Rows and whether each has a hidden trait (one of two labels; each part has its own):
In the rows, zero is written as 128.
[130 180 168 153 121 145 180 148 173 157 133 116 142 110  74  76 119]
Q
[129 150 139 151 155 132 161 130 153 132 132 136 137 115  24  64 115]
Q
[126 111 136 139  98 140 154 131 129 139 140 149 138 111 106 119 125]
D
[127 169 176 152  61 153 180 150 165 171 145 111 150 101  86  96 122]
Q
[136 103 110 121 140 126 118 113 114 121 110 173 117 138 184 136 131]
D
[133 120 143 131  62 144 143 134 130 154 130 141 133 117 168 147 129]
D
[127 163 160 153  94 145 176 143 158 156 139 120 146 107  74  85 118]
Q
[129  92 139 111   1 146 137 124 107 147 131 153 138 118 241 209 139]
D
[134 118 135 130  86 138 146 130 129 147 121 153 128 122 170 139 129]
D
[129 155 146 154 147 135 164 134 153 141 135 136 140 114  58  68 116]
Q
[130  69  97 114 107 119 100  97  95 102 123 180 128 136 181 181 133]
D
[126 117 137 140  95 137 156 129 132 140 139 150 138 111  93 111 119]
D
[137 119 126 129 122 130 138 123 128 138 114 158 122 130 161 127 127]
D
[127 100 166 114   1 163 149 141 116 178 138 132 145 103 255 235 144]
D
[130 161 147 159 152 137 165 139 159 137 133 132 139 115  55  66 116]
Q
[131  88 120 115  67 134 119 114 109 126 122 157 128 130 230 184 138]
D
[131  86 109 117 105 124 113 107 103 116 118 175 120 135 200 172 134]
D
[134 101 121 119 106 133 129 119 115 136 118 169 125 130 208 172 134]
D
[128  90 138 114   1 147 128 124 105 145 134 153 141 120 241 220 137]
D
[137 123 127 125  99 133 133 127 131 140 113 162 126 127 192 137 131]
D
[124 121 140 143 101 142 160 130 132 141 146 142 144 104  89  99 121]
Q
[136 119 138 127  80 139 137 131 136 152 118 151 129 123 203 142 131]
D
[132  92 119 118  69 132 120 113 105 131 119 169 127 129 205 182 135]
D
[136 119 137 127  77 136 139 129 119 149 118 160 127 126 198 148 131]
D
[133 101 119 120  91 129 126 116 115 130 117 170 123 131 206 165 134]
D
[131  75 102 115  98 124 103 100  97 110 123 178 130 135 192 190 133]
D
[136 125 124 133 126 131 133 124 130 139 116 163 123 132 163 125 125]
D
[129 155 151 137 121 138 170 137 159 145 137 128 143 112  70  74 116]
Q
[131  93 131 118  35 139 134 124 116 141 127 158 130 124 234 198 138]
D
[132 176 145 152 195 130 170 135 163 137 127 131 135 119  40  54 115]
Q
[128 147 137 153 161 130 163 127 147 132 136 146 140 115  48  70 115]
Q
[123 120 153 140  56 148 185 137 133 150 148 141 143 104 128 138 124]
D
[131  83 109 115  80 126 118 109 106 121 120 175 127 130 210 193 137]
D
[139 115 105 127 171 114 121 118 121 120 103 189 114 140 165 126 128]
D
[126 158 166 152  78 149 176 144 160 164 144 116 148 103  76  89 118]
Q
[129  75 130 114  19 138 112 112  96 132 137 157 139 123 225 213 137]
D
[131  77 112 118  71 127 112 102 101 118 122 178 130 131 220 183 137]
D
[127 158 166 152  81 152 181 148 165 165 140 109 146 104  60 101 120]
Q
[124 125 141 145 102 142 162 131 136 137 145 145 142 108  83 107 120]
D
[134  95 115 115 106 129 126 115 117 129 117 169 120 134 204 156 133]
D
[134 106 127 122  83 133 130 120 127 142 116 165 124 131 194 158 135]
D
[125 123 139 143  84 142 157 131 134 148 142 143 141 109 120 108 124]
D
[136 109 120 122  98 130 122 120 119 136 114 170 122 132 207 149 133]
D
[137 114 116 118 110 128 130 120 123 133 110 167 122 131 189 120 129]
D
[137 118 131 123  93 131 134 126 125 145 114 160 124 128 198 144 133]
D
[132 185 153 158 194 132 177 141 175 144 120 123 131 123  35  40 113]
Q
[132 187 148 157 181 133 176 139 175 143 120 124 131 122  49  40 116]
Q
[128 158 159 150 110 143 173 143 156 150 142 122 143 105  68  84 120]
Q
[131 184 163 156 131 141 180 148 177 161 129 114 139 111  64  67 119]
Q
[137 117 113 124 138 126 125 113 119 124 108 176 116 139 196 144 131]
D
[129 164 151 151 138 136 164 137 161 145 133 127 141 112  61  67 116]
Q
[126 140 139 151 138 134 163 132 142 134 139 141 140 112  51  73 117]
Q
[128  76 119 112  35 138 113 110  91 128 132 166 138 124 227 215 136]
D
[125 143 157 150  80 147 168 138 146 157 148 127 148 101  75 100 119]
Q
[131  74 103 116 110 121 101  98  92 103 122 181 128 136 190 178 132]
D
[133 124 122 134 135 129 142 122 130 131 122 169 126 126 126 111 125]
D
[127 134 122 151 175 125 154 120 139 123 135 154 134 120  34  65 114]
Q
[136 121 131 127 107 135 140 128 130 147 118 156 126 125 193 147 131]
D
[133  88 108 120  92 123 116 107 106 115 120 177 133 138 192 163 133]
D
[132 181 156 153 184 132 182 142 175 147 126 117 132 117  57  56 117]
Q
[128 186 185 154  77 154 191 158 181 174 134 100 144 105  99  86 122]
Q
[129 171 160 153 129 143 178 145 170 156 133 112 140 116  68  74 118]
Q

[160  90  51 232 145 127 143 166 127 151 114 147 104 139 148 124 181 162
 146  68 145 161 109 139 124 100  86 141 103 127 173  90 130 160 127 111
 119 124 135 168 116  43 130  91  73 131 112  65 140 136 110 102 179 149
  99 112 112 119 150  90 169 118 114 125 162 137 109 124  96 108  78  80
 114 132 128 159 126 179 123 140 119 147 127  73 112 120 112 128 137 165
 155 127 122 123 129  94 180 112 125 123  98 108  90 112  90 120 116 142
 130 138  63 101  95 113  92 154 176 142 169  92  95 148 103 113 144 147
 103 128 109 139 255 147 142 135 116 108 125 179 103 134 164 122 112 126
 102]
V
[139 173 142 134 154 124 109 165 156 177 141  80 139 134 126 124 161 164
 138 152 129 129 150 146 109 114 118 130 176  99 104 138 191 136 113 150
 124  84 150  39 148  68 131 124 127 118 122 118 121 187  87 117 145 168
 104 102 130  75 160 143 140 128 102 157 127 106 178 139 138 142 130 123
  96 124 113 142 123  82 148 129  97 126 132 158 120 135 147 105 139  99
 107 133 176 132 161  81 220 124 154 115 134 129  95  97  99 111 128 147
 122 120 117 110 128  40 100 118 164 152 174 119  64 130 154 136  97 131
 149 134 101 173 170 143  82 155 129 182 143 111  99 135 152 133 119 138
 105]
K
[144 160 133 162 164 124 110 168 152 188 132  83 135 135 124 120 171 164
 145 139 130 135 154 139 108 103 110 140 181 104 118 143 185 134 113 149
 119  76 149  59 147   4 117 128 122 124 127 122 105 182 107 116 153 157
 113 104 122  84 153 140 137 121 110 149 133 105 169 143 135 135 131 112
  96 123  99 149 127  84 154 131 105 139 127 158 126 121 150 103 138 108
 115 128 172 134 162  74 214 121 150 114 134 124  95  96  97 109 129 147
 138 114 105 103 128  32 137 125 140 162 180 128  58 129 153 134  99 129
 157 142  92 161 170 137  86 154 131 155 136 115  98 129 152 129 121 135
 111]
K
[125 109 131 231  97 193 134 151 126 142 140  46 147 130 119 108 162 132
 137 157 141 123 115 118 147 111 136 125 122 117 130 125 119 139 128 142
 154 114 177 226 147 101 144  59 152 197 180 164 145  79 134 148 119 124
  51 133 110 220 170 127 151 128 152 155 114  85 149 132 164 114  93  96
 144 154 116 129 113 113 144 135 108 132 164 140 152 106  99 123 115 165
 158 148 128 118 123 108 179 165 130 109 118 134 117  97 124 115 124 112
 187 125 104 172 112 119 101 115 154 122 177 183 166 135 117 104 143 152
 172 150  51 110 255 124 130 145 117 108 106  78 144 125 133 140 167 145
  94]
K
[103 121  96 201 131 148 136 164 133 166 123 134 110 135 121 120 149 139
 105 110 125 113 117 105 112 112  80 189 117 121 114 138 160 131 130 111
 109 122  78 111 134  95 124 149 133  93 103 129  81 129 108 114 126 136
  47 143 106   1 135 116 128 135 208 115 150 115  87 151 230  89 102 105
  75 123 105 123 152 164 113 125 150  91  82  96 189 145 105 106 135 185
 185 110 117 154 144 174 111 107 114 139 106 131 111 103 175  93 121 110
 176 111   1 114 175 138 158 135 153  95 187  85 114 113 115 111 106  89
 137 152 148 148 255 131 143 133 195 110 119 141 106 152 100 120 159 123
  96]
V
[141 145 118 117  97 174 137 136 144 127 175  62 131  87 150 124 110 130
  96 193 126 102  91 126 137 142 130 134 117 120 122  94 142 152 128 113
 132 114 146 209 144  75 171  90 154 154 177 143 132  98  39 112 128 127
  88 138 144 132 123 151 132 135 113 137 107 106 128 181 164 104  99 122
 129 134 134  86 119 111 115 121  87 115 161 191 149  62 121 140  93 150
 117 144 152 131 149 105 135 154 127  98  88 131  96 131 126 108 123 100
 172 140 122 174 104  92  79 106 151 117 196 138 187 129 132 101 137 135
 156 149  34 147 188  97 119 142 139 111 145  75 157 139 104 176 195 148
  50]
K
[106 123 200 211 140 182 117 155 140 159 131 143 122 102 122 123 162 133
 101 101 123 133 136  92 135 115 110 126 160  83  95 175 131 126 129 130
 136 146 124 127 134  91 132 106 147 142 129 110 116 151  72 121 116 124
  35 134 100  15 128 104 131 143 171 151 129  85 128 147 210  92  92 121
  93 148 117 139 133 143 143 142 118  85  95 138 176 137 119 108 139 170
 189 119 133 140 162 165 121 127 118 124 119 146 118  81 182  95 126 148
 152 106  71 112 175 143 178 111 126  94 166 123 125 121 101 106 124 115
 103 145 149 153 209 141 122 130 125 119 121 137  74 137 105 106 130 109
 110]
V
[124 137  86 161 144 116 129 159 145 152 137  79 116 135 150 118 155 161
 142 100 152 149 103 150 112 108  94 131 189 113 126 155 155 147 114 138
  98  90 123  21 124  81 111 133 101 125 161  32 128 169 100 102 188 171
 128 102 127 142 156 121 140 140 137 151 150 129 172 115 128 114 126 126
 104 122 125 112 124 126 127 149  89 123 142 125 103 136 127 106 140 127
 110 141 144 139 164  83 229 147 145 123 125 129 100  90  99 119 123 185
 117 132  97 107 114  33  91 151 164 162 166  92  76 149 143 142 133 123
 129 129  82 158 189 137 109 143 109 143 142 120 115 128 155 130 118 152
  96]
K
[143 137  65 162 117 139 136 139 141 158 151 118 109 106 136 117 108 149
 118 155 120  84 109 114 129 109 105 171  89 149 178 121 180 142 126 102
  99 115 116 174 137  55  97 144 123 151 135 137  82 144  98  92 126 119
  94 136 123  61  96 120 125 121 175 106 145 105  95 200 171  81 124 113
  96 110 110  84 149 124 117  88 125 125 146 142 175  49 126 122 120 140
 146 130 126 149 146 118  93 118 110 108  85 125 122 136 131 114 114  77
 187 119 109 156 119 127  78 138 190 146 226 109 176 107 117  96 114  87
 192 158  86 148 255 102 126 147 190 107 129  93 149 138  96 156 193 156
  88]
K
[176  90 186 159 168 135 108 123 159 131 124 228  98 103 132 142 138 159
  96 110 107 149 163 113 140 100 101  78 125 109 147 136 126 129 126 136
 116 169 136 190 114  46 102  87 103 198 124 120 122 241 112 120 120 123
  54 110 119 139 111  87 148 133 138 151 136  84 106 140 113 123 112 110
 124 133 133 132 126 127 167  75  92 102 147 107 143 119 143 107 165  81
 113 143 133 132 162 132 110 124 113  99 133 143 126 120 139 128 116 125
 116 109 191 115 126 149 170 117 158 153 136 132 112 113  97 101 153 114
  82 105 202 148 129 138 127 157  92 115 150 150  87 124 107  99 156 113
 150]
V
